Here is a tiny trained network, its code and every weight. The questions are about switching its units off for an input and a target symbol, where a switched-off unit gives its printed mean instead of its output.

import numpy as np


def w(rows, s, z=0):
    codes = np.array(rows[::2]) - 128.0
    scale = np.full(codes.shape[1], s)
    scale[-1] = z or s
    return codes * scale


def f(y):
    return y / 2 * (1 + np.tanh(0.7978845608 * (y + 0.044715 * y**3)))


def softmax(a):
    e = np.exp(a - a.max(-1, keepdims=True))
    return e / e.sum(-1, keepdims=True)


def log_softmax(a):
    a = a - a.max(-1, keepdims=True)
    return a - np.log(np.exp(a).sum(-1, keepdims=True))


def net(x, mask):
    ids = ['βγδεθξ'.index(c) for c in x.split()]
    T = len(ids)
    res = E[ids] + P[:T]
    r = res
    for j in range(2):
        rows = slice(3 * j, 3 * j + 3)
        q, k, v = (r @ M[0][rows].T for M in (Q, K, V))
        z = softmax(np.where(np.tri(T) > 0, q @ k.T / 3**0.5, -1e9)) @ v
        o = O[0][rows]
        res = res + np.where(mask[j], z, o[:, -1]) @ o[:, :-1]
    y = f(res @ A[0][:, :-1].T + A[0][:, -1])
    res = res + np.where(mask[2:14], y, B[0][:, -1]) @ B[0][:, :-1]
    return log_softmax(res[-1] @ U[:, :-1].T + U[:, -1])


Q, K, V, O, A, B = {}, {}, {}, {}, {}, {}
E = w([
[149,103,109,84,135],'β',
[94,90,224,47,113],'γ',
[160,126,153,33,110],'δ',
[83,95,111,88,110],'ε',
[180,92,252,88,126],'θ',
[107,165,132,184,124],'ξ',
],0.021)
P = w([
[137,254,86,39,194],'0',
[241,165,41,80,107],'1',
[158,151,82,60,97],'2',
[179,117,127,166,160],'3',
[111,172,157,206,177],'4',
[75,179,185,157,162],'5',
[172,80,169,126,73],'6',
[162,128,192,149,89],'7',
[36,147,164,145,60],'8',
[140,95,157,211,114],'9',
],0.0058)
Q[0] = w([
[103,21,147,127,65],'head 0',
[2,164,139,188,130],'head 0',
[77,138,111,45,125],'head 0',
[129,137,145,197,189],'head 1',
[199,115,106,85,122],'head 1',
[124,163,65,14,183],'head 1',
],0.0076)
K[0] = w([
[164,183,215,145,2],'head 0',
[208,107,81,82,83],'head 0',
[66,151,156,83,242],'head 0',
[145,108,115,183,80],'head 1',
[149,241,161,98,120],'head 1',
[38,125,80,140,100],'head 1',
],0.008)
V[0] = w([
[51,60,129,113,111],'head 0',
[194,200,161,97,143],'head 0',
[186,129,46,73,127],'head 0',
[94,138,102,173,104],'head 1',
[164,51,2,159,121],'head 1',
[70,106,70,106,167],'head 1',
],0.0097)
O[0] = w([
[59,56,72,72,231,166],'head 0',
[111,249,89,186,87,183],'head 0',
[237,137,206,116,169,110],'head 0',
[203,82,113,133,61,52],'head 1',
[191,130,201,96,94,2],'head 1',
[254,66,77,135,199,109],'head 1',
],0.0067,0.01)
A[0] = w([
[167,168,62,255,77,141],'neuron 0',
[96,128,111,110,159,218],'neuron 1',
[110,209,86,69,133,94],'neuron 2',
[103,200,59,130,161,102],'neuron 3',
[174,96,29,74,122,78],'neuron 4',
[30,97,161,66,131,176],'neuron 5',
[85,97,117,153,130,64],'neuron 6',
[244,73,85,94,159,173],'neuron 7',
[114,111,145,234,62,101],'neuron 8',
[104,97,51,114,79,186],'neuron 9',
[118,191,185,233,103,132],'neuron 10',
[174,50,244,95,87,253],'neuron 11',
],0.0084,0.0031)
B[0] = w([
[48,187,69,15,186,141],'neuron 0',
[153,137,2,139,165,182],'neuron 1',
[181,111,64,203,97,165],'neuron 2',
[209,134,118,219,85,160],'neuron 3',
[105,52,112,78,150,140],'neuron 4',
[112,157,89,171,179,253],'neuron 5',
[143,20,188,57,157,142],'neuron 6',
[31,131,176,151,139,139],'neuron 7',
[96,115,206,41,157,132],'neuron 8',
[203,54,3,159,140,155],'neuron 9',
[56,130,127,130,205,152],'neuron 10',
[140,240,48,203,181,150],'neuron 11',
],0.0064,0.014)
U = w([
[148,166,137,135,215,242],'β',
[2,51,167,10,182,158],'γ',
[210,141,110,189,123,76],'δ',
[144,111,106,184,71,35],'ε',
[147,79,116,123,104,89],'θ',
[217,84,80,159,183,4],'ξ',
],0.0089,0.0038)

Each question gives the input, a string of symbols that net reads in full, and the target symbol t.
The units are the heads (3 rows each of Q, K, V and O) and the neurons (one row each of A and B). Each row of codes is followed by its name. A weight is (code - 128) times the scale printed after its matrix; where a second scale follows, it is the last column's (O, A, B and U).
mask holds one flag per unit, heads first, then neurons. A switched-off unit (its flag False) gives its mean, the last column of its rows in O or B, instead of its output. The means were averaged over made-up inputs and are rounded, as every weight is.
A unit's drop is (log p(t) with every unit on - log p(t) with that unit switched off) / (log p(t) with every unit on - log p(t) with every unit switched off).
unit that matters most: the unit with the biggest drop
top k neurons: the k neurons with the biggest drops, biggest first
heads that matter: for each layer, one digit per head in row order, 1 if its drop is at least 0.15 and else 0, layers parted by /
drop of u: that unit's drop, to one decimal
input δ δ β, target δ: heads that matter : 10
input ε θ ξ ε γ θ ε, target ξ: heads that matter : 00
input θ ε β ε ε ε ξ β, target γ: top 2 neurons : neuron 7; neuron 3
input δ θ γ δ ξ γ γ ξ θ, target γ: unit that matters most : head 1
input θ δ γ δ, target δ: heads that matter : 10
input γ ξ δ, target ξ: top 2 neurons : neuron 2; neuron 9
input δ γ γ ξ γ γ γ β δ, target ξ: top 2 neurons : neuron 9; neuron 2
input ε ε ξ β γ γ β ξ θ θ, target γ: top 2 neurons : neuron 3; neuron 2
input ε β γ, target β: top 2 neurons : neuron 11; neuron 5
input γ γ θ ξ γ β γ β β, target ξ: drop of neuron 4 : 0.0
input β ε ε γ, target β: drop of neuron 5 : 0.1
input γ γ ξ γ γ β ε ε ε β, target γ: drop of neuron 11 : 0.3
input θ ξ ε δ β γ γ γ ε, target ξ: drop of neuron 9 : 0.4
input θ ε δ θ δ θ γ ε, target ε: top neuron : neuron 3
